Here is a tiny trained network, its code and every weight. The questions are about switching its units off for an input and a target symbol, where a switched-off unit gives its printed mean instead of its output.

import numpy as np


def w(rows, s, z=0):
    codes = np.array(rows[::2]) - 128.0
    scale = np.full(codes.shape[1], s)
    scale[-1] = z or s
    return codes * scale


def norm(h):
    return h / np.sqrt((h * h).mean(-1, keepdims=True) + 1e-5)


def f(y):
    return y / 2 * (1 + np.tanh(0.7978845608 * (y + 0.044715 * y**3)))


def softmax(a):
    e = np.exp(a - a.max(-1, keepdims=True))
    return e / e.sum(-1, keepdims=True)


def log_softmax(a):
    a = a - a.max(-1, keepdims=True)
    return a - np.log(np.exp(a).sum(-1, keepdims=True))


def net(x, mask):
    ids = ['αζθλξστ'.index(c) for c in x.split()]
    T = len(ids)
    res = E[ids] + P[:T]
    r = norm(res)
    for j in range(2):
        rows = slice(4 * j, 4 * j + 4)
        q, k, v = (r @ M[0][rows].T for M in (Q, K, V))
        z = softmax(np.where(np.tri(T) > 0, q @ k.T / 4**0.5, -1e9)) @ v
        o = O[0][rows]
        res = res + np.where(mask[j], z, o[:, -1]) @ o[:, :-1]
    y = f(norm(res) @ A[0][:, :-1].T + A[0][:, -1])
    res = res + np.where(mask[2:10], y, B[0][:, -1]) @ B[0][:, :-1]
    return log_softmax(norm(res)[-1] @ U[:, :-1].T + U[:, -1])


Q, K, V, O, A, B = {}, {}, {}, {}, {}, {}
E = w([
[105,106,176,122,174],'α',
[167,198,117,93,98],'ζ',
[121,68,87,124,133],'θ',
[108,120,124,174,137],'λ',
[158,92,130,154,73],'ξ',
[252,136,203,107,141],'σ',
[81,129,114,123,126],'τ',
],0.019)
P = w([
[58,58,217,37,130],'0',
[77,78,185,57,70],'1',
[104,110,187,77,71],'2',
[132,128,157,90,82],'3',
[151,155,153,96,90],'4',
[159,171,143,91,104],'5',
[174,190,132,91,111],'6',
[185,201,139,96,122],'7',
[195,216,134,97,128],'8',
[206,224,135,100,135],'9',
[213,235,136,93,145],'10',
[228,240,133,99,146],'11',
[253,249,133,109,144],'12',
],0.0042)
Q[0] = w([
[168,132,146,201,79],'head 0',
[187,89,145,119,100],'head 0',
[90,99,130,110,71],'head 0',
[177,130,84,126,118],'head 0',
[196,147,127,108,1],'head 1',
[107,93,41,131,107],'head 1',
[80,166,127,42,130],'head 1',
[123,176,181,141,142],'head 1',
],0.0095)
K[0] = w([
[43,138,209,168,86],'head 0',
[92,91,119,169,57],'head 0',
[131,62,161,91,82],'head 0',
[117,85,120,170,158],'head 0',
[190,222,75,138,65],'head 1',
[159,32,98,77,82],'head 1',
[79,174,149,2,87],'head 1',
[84,166,177,209,141],'head 1',
],0.0075)
V[0] = w([
[151,103,74,173,151],'head 0',
[52,194,186,136,104],'head 0',
[108,109,117,60,77],'head 0',
[93,190,166,99,159],'head 0',
[57,205,162,97,64],'head 1',
[30,205,74,167,121],'head 1',
[214,137,72,132,137],'head 1',
[1,119,114,107,198],'head 1',
],0.0051)
O[0] = w([
[146,165,89,120,148,169],'head 0',
[14,39,85,67,76,40],'head 0',
[82,243,188,156,137,208],'head 0',
[68,71,140,133,140,5],'head 0',
[148,46,18,136,200,26],'head 1',
[231,123,31,2,98,50],'head 1',
[57,122,105,135,93,90],'head 1',
[204,186,111,167,176,201],'head 1',
],0.0041,0.0018)
A[0] = w([
[144,121,203,146,81,32],'neuron 0',
[63,204,164,187,112,157],'neuron 1',
[105,62,80,137,137,44],'neuron 2',
[254,158,142,117,139,7],'neuron 3',
[33,186,233,145,100,54],'neuron 4',
[178,106,107,185,122,124],'neuron 5',
[103,112,179,138,143,246],'neuron 6',
[56,107,131,172,126,68],'neuron 7',
],0.0095,0.0021)
B[0] = w([
[172,254,98,148,100,151],'neuron 0',
[86,104,178,49,109,180],'neuron 1',
[89,149,169,103,129,184],'neuron 2',
[94,36,77,94,142,246],'neuron 3',
[93,46,87,170,219,159],'neuron 4',
[166,193,108,127,127,252],'neuron 5',
[62,106,86,94,140,170],'neuron 6',
[141,86,100,59,129,152],'neuron 7',
],0.0072,0.0041)
U = w([
[46,22,125,115,158,241],'α',
[89,211,139,4,114,4],'ζ',
[159,223,109,162,200,140],'θ',
[156,61,2,174,162,159],'λ',
[113,94,134,194,68,183],'ξ',
[195,92,190,113,152,83],'σ',
[134,107,122,120,143,9],'τ',
],0.0076,0.0034)

Each question gives the input, a string of symbols that net reads in full, and the target symbol t.
The units are the heads (4 rows each of Q, K, V and O) and the neurons (one row each of A and B). Each row of codes is followed by its name. A weight is (code - 128) times the scale printed after its matrix; where a second scale follows, it is the last column's (O, A, B and U).
mask holds one flag per unit, heads first, then neurons. A switched-off unit (its flag False) gives its mean, the last column of its rows in O or B, instead of its output. The means were averaged over made-up inputs and are rounded, as every weight is.
A unit's drop is (log p(t) with every unit on - log p(t) with that unit switched off) / (log p(t) with every unit on - log p(t) with every unit switched off).
The circuit of an input: a set's keep is (log p(t) with only the set's units on - log p(t) with every unit switched off) / (log p(t) with every unit on - log p(t) with every unit switched off). Starting from all 10 units, units are removed one at a time, each time the one whose removal leaves the highest keep (on an exact tie, the one counted first), for as long as the keep stays at least 0.8.
circuit, biggest first: the units of the circuit, biggest drop first
k most important neurons: the k neurons with the biggest drops, biggest first
heads that matter: for each layer, one digit per head in row order, 1 if its drop is at least 0.15 and else 0, layers parted by /
drop of u: that unit's drop, to one decimal
input λ ζ τ θ λ τ θ τ τ, target λ: circuit, biggest first	[head 1]
input τ λ ξ θ λ τ τ, target θ: heads that matter	11
input θ σ θ ζ λ θ λ θ θ θ τ, target α: 3 most important neurons	[neuron 4; neuron 1; neuron 5]
input θ ζ ζ θ θ σ λ θ θ τ, target α: circuit, biggest first	[neuron 4; neuron 1]
input θ ξ σ ξ θ λ ζ ξ λ, target ζ: heads that matter	11
input ζ τ ζ θ τ τ λ λ ξ θ θ λ λ, target λ: circuit, biggest first	[head 1; head 0]
input θ θ θ θ θ τ α θ λ, target α: heads that matter	00
input τ θ θ λ α τ τ, target θ: heads that matter	01
input λ λ θ λ, target θ: 2 most important neurons	[neuron 5; neuron 3]
input τ τ θ α α λ θ, target ζ: circuit, biggest first	[neuron 2; neuron 3; head 1]
input α σ ζ σ θ σ ξ θ, target ζ: heads that matter	11
input ξ λ θ ξ σ τ ξ θ ζ λ, target ζ: 2 most important neurons	[neuron 1; neuron 3]
input ζ λ ξ λ σ ξ λ ζ σ λ λ θ, target α: heads that matter	01
input θ ξ τ τ λ θ ξ θ λ τ λ θ τ, target λ: most important neuron	[neuron 3]
input θ θ ζ ξ τ ξ τ ζ τ θ, target θ: 3 most important neurons	[neuron 3; neuron 1; neuron 2]
input α τ θ θ τ ξ λ, target α: drop of head 1	0.0
input λ λ σ λ, target θ: drop of head 0	0.1
input θ λ ζ λ θ ξ λ θ, target θ: drop of neuron 5	0.3
